Below is a small trained network, with its code and all its weights. Each question gives an input and a class and asks what happens when units are switched off, that is, made to give their printed mean instead of their output.

import numpy as np


def w(rows, s, z=0):
    codes = np.array(rows[::2]) - 128.0
    scale = np.full(codes.shape[1], s)
    scale[-1] = z or s
    return codes * scale


def f(y):
    return np.maximum(y, 0)


def log_softmax(a):
    a = a - a.max(-1, keepdims=True)
    return a - np.log(np.exp(a).sum(-1, keepdims=True))


def net(x, mask):
    res = np.array(x, float).reshape(1, 5) / 4 @ E
    y = f(res @ A[0][:, :-1].T + A[0][:, -1])
    res = res + np.where(mask, y, B[0][:, -1]) @ B[0][:, :-1]
    return log_softmax(res[-1] @ U[:, :-1].T + U[:, -1])


A, B = {}, {}
E = w([
[161,201,66,106,152,57,49,178,130,136],'x0',
[137,73,111,43,78,147,50,93,121,201],'x1',
[58,145,96,161,15,78,160,126,143,89],'x2',
[152,29,69,126,124,155,67,201,155,38],'x3',
[181,83,147,142,1,120,171,171,208,161],'x4',
],0.01)
A[0] = w([
[66,146,238,188,123,165,234,58,110,82,156],'neuron 0',
[91,100,72,110,179,129,140,51,89,139,113],'neuron 1',
[227,49,138,28,143,243,100,192,214,147,198],'neuron 2',
[172,175,36,164,134,100,76,211,105,74,253],'neuron 3',
[93,178,176,192,156,75,188,170,156,139,83],'neuron 4',
[137,186,191,99,146,123,105,50,137,253,247],'neuron 5',
[142,180,120,114,124,112,163,90,126,223,213],'neuron 6',
],0.0078,0.0033)
B[0] = w([
[44,135,205,149,117,132,90,79,11,188,244],'neuron 0',
[127,122,147,120,174,136,69,117,156,103,170],'neuron 1',
[100,6,146,222,1,211,146,56,106,225,246],'neuron 2',
[217,42,164,118,167,64,79,125,58,93,218],'neuron 3',
[63,176,134,112,76,82,187,192,68,91,191],'neuron 4',
[117,50,169,199,112,176,36,94,110,160,225],'neuron 5',
[106,162,191,193,66,133,120,154,80,119,198],'neuron 6',
],0.0082,0.013)
U = w([
[100,194,107,120,144,105,124,40,168,111,33],'0',
[192,123,165,176,142,59,76,166,134,76,251],'1',
[136,187,123,39,242,93,95,80,73,115,110],'2',
[161,191,143,97,187,139,157,137,176,176,19],'3',
[86,225,134,130,91,68,227,197,120,74,43],'4',
[102,97,168,179,83,204,98,63,43,174,183],'5',
[82,108,62,116,30,171,224,97,254,102,75],'6',
],0.0077,0.0033)

Each question gives the input, the list of numbers given to net, and the class t.
The units are the neurons (one row each of A and B). Each row of codes is followed by its name. A weight is (code - 128) times the scale printed after its matrix; where a second scale follows, it is the last column's (A, B and U).
mask holds one flag per neuron, in row order. A switched-off neuron (its flag False) gives its mean, the last column of its row in B, instead of its output. The means were averaged over made-up inputs and are rounded, as every weight is.
A unit's drop is (log p(t) with every unit on - log p(t) with that unit switched off) / (log p(t) with every unit on - log p(t) with every unit switched off).
The circuit of an input: a set's keep is (log p(t) with only the set's units on - log p(t) with every unit switched off) / (log p(t) with every unit on - log p(t) with every unit switched off). Starting from all 7 units, units are removed one at a time, each time the one whose removal leaves the highest keep (on an exact tie, the one counted first), for as long as the keep stays at least 0.8.
circuit, biggest first: the units of the circuit, biggest drop first
top k neurons: the k neurons with the biggest drops, biggest first
drop when u is switched off: that unit's drop, to one decimal
input [8,-6,3,-8,7], class 4: circuit, biggest first	(neuron 4)
input [7,2,0,-1,1], class 1: circuit, biggest first	(neuron 2; neuron 0)
input [3,-7,3,-1,-4], class 4: circuit, biggest first	(neuron 4; neuron 2)
input [-3,2,3,3,4], class 6: top 4 neurons	(neuron 0; neuron 5; neuron 3; neuron 6)
input [-3,-3,7,8,-3], class 1: circuit, biggest first	(neuron 2; neuron 3)
input [1,-7,-1,7,7], class 1: top 2 neurons	(neuron 3; neuron 0)
input [5,-2,8,-5,-3], class 4: top 2 neurons	(neuron 2; neuron 4)
input [0,-8,5,4,7], class 4: circuit, biggest first	(neuron 4; neuron 2)
input [-1,-5,3,1,-5], class 4: top 2 neurons	(neuron 2; neuron 5)
input [2,-8,6,3,7], class 4: top 2 neurons	(neuron 4; neuron 5)
input [4,-4,-4,-4,-7], class 2: top 3 neurons	(neuron 2; neuron 0; neuron 1)
input [4,-5,-3,4,4], class 1: top 3 neurons	(neuron 0; neuron 3; neuron 5)
input [6,-7,-7,5,-5], class 1: drop when neuron 0 is switched off	0.2
input [4,-4,-5,3,-7], class 2: circuit, biggest first	(neuron 2)
input [0,2,5,2,-2], class 1: drop when neuron 0 is switched off	0.2
input [3,-8,-8,6,-7], class 1: drop when neuron 3 is switched off	0.3
input [6,6,7,8,-3], class 1: drop when neuron 3 is switched off	0.1
